The rows lie along a hidden order. The number after each row says roughly how far along it the row is, from 0 to 30. A new part has a new order.
[  1   0  -2  -1   1  -5  -2   1   2  -1   6   1  11   1   1   0   2  -2
   1  -6  -1  -2  -6  -2   0   0  -4  -1  -4   3  -1   0  -2   0  -7  -2
   6   3   1  -4  -5 -13  -2   6  -7  -8  19  -3   2] | 0
[ -1   2   2  -6  -1   6   8  -1   1  -9   1   3   0   3  -1   9  -7 -17
  -1  -4  -2   3  -4  -2  -2   0   6  -4  11   7   0  -2  -4   0  15   0
  -3  -2  -4   0   3   9   7   0  -5   2  32  10  -2] | 12
[  1   3   2 -15  -1 -10  -4  -2   9   2   9   1 -26  -8  -2   1 -13  -2
   0  -1  -2  -6  -4   5  -3  -5   4  -9  17  -4  -2  -3 -12   2   6   3
   4  10  -2  -2  -5   2   8  13 -32   4  16  -6   1] | 1
[ -1   0   0 -11   0  -1  11  -4   6 -22   3   5  -9   9   2  17  -6 -30
   3 -15  -2  10   1 -11  -3   5   1  -3   9  18   0  -2   0  -3  12  -9
  -7  -3  -5 -10  -6   0   3  10 -15 -30  63  19   0] | 22
[  1   3   0   2  -1   6  -5   3  -3   9   4   2 -18  -2  -2  -8  -3  -3
  -4   3  -2 -10   4   3   3  -5   2  -5   8  -5  -3  -2  -6   2  13   7
  13   2   0   9   6   9  10  -6   7 -18  34  -9  -1] | 26
[  1   1  -2   1   0   1  -1   2  -1  -2   4   3   4   3   0  -3   0  -3
  -1  -5  -1  -1  -5   3   2  -1  -3  -2  -1   1  -1   0  -3   0   2   0
   6   1   0   0   0  -5   4  -1   0 -17  42  -5   0] | 19
[  0   0   0  -3   0   3   4   0   1  -8   2   2   6   5   1   5  -4 -15
   0  -7  -2   3   7  -5   1   3   2  -1   3   9  -1  -1  -1  -1  10  -3
  -2  -2  -2  -3  -1   1   5   1  -1 -15  29   8   0] | 11
[  0   0  -1  -2   0  -2   3  -1   3  -8   2   1  -1   4   1   4  -1  -7
   0  -4  -2   2 -14  -3   0   2   0  -2   3   5   0   0  -1  -1   3  -3
   0   0   0  -3  -2  -3   0   4  -3  -6  20   4   0] | 0
[  1   2   0   6  -1   9  -4   5  -4   7   3   5  -3   0  -2  -8  -1   0
  -4   5  -1  -8   7   7   4  -4   0  -3   2  -6  -2  -1  -3   2  10   5
  12  -1   1   7   6   0   9  -9  13 -10  30  -8  -2] | 20
[  1   2  -1  -2  -1   1  -3   2   1   2   4   3   0  -1  -1  -3  -5  -6
  -2  -1  -2  -4 -10   2   1  -3   1  -3   5   2  -1  -1  -4   1   7   2
   8   3  -1   4   1   0   7   1  -7 -11  18  -5   0] | 14
[  0   0  -3  -2   0   0   0   1   1  -8   6   4   5   6   2   3  -1 -13
   0 -11  -1   0  -7  -5   1   1  -4  -3  -1  10  -2  -1   0   0   5  -6
   5   1  -1  -4  -3 -11   4   3  -5 -30  63   1   1] | 30
[  1   2  -2  -4   0  -2  -4   2   2  -5   8   4 -12   2   1   1  -4 -13
  -1  -5  -1  -5   1  -1   1  -3  -2  -5   2   4  -2  -1  -4  -1   6   0
  12   4  -1  -2  -2  -6   5   6 -13 -29  46  -5   1] | 30
[  0   1  -2  -2   0   0   0   1   0  -7   5   3  -8   5   1  10   0 -10
   0  -8  -1   0  -4  -1   1   1  -3  -4   0   6  -2   0  -1   0   4  -3
   4   1   0  -2  -1  -7   3   4  -5 -23  42   4   0] | 23
[  0   2   0  -5  -1   3   3   0   2  -8   5   5  -5   4   0   5  -7 -21
   0  -6  -2  -1  -6   1   0  -1   1  -6   7   7  -1  -2  -4   0  15   0
   5   1  -3  -1   1   3   9   3 -10 -29  52   1  -1] | 30
[  0   0  -2  -2   0   3   2   0   1  -7   3   3  -7   6   2   6   1 -14
   0  -9  -1   2  -4  -2   0   2  -2  -2  -2   7  -1   0   0  -1   4  -4
   5  -1  -1  -5  -1  -6   1   2  -3 -29  45   3   0] | 18
[  0   2   0  -8  -1   0   1   0   4  -2   6   2 -13   1   0   4  -7 -15
   0  -8  -1  -4  -9   2  -1  -1   2  -7   6   3  -2  -3  -4   0  12  -1
   5   3  -3  -3  -1  -1   7   5 -12 -18  50   1   0] | 24
[  1   0  -2  -1   0   1  -1   0   0  -5   4   3   8   6   2   1   1 -11
   1  -7  -1   0  -6 -15   1   1  -2  -2  -4   7  -1   0   0   0   0  -4
   5   0  -1  -3   0  -9   1   3 -11 -20  56   3   1] | 22
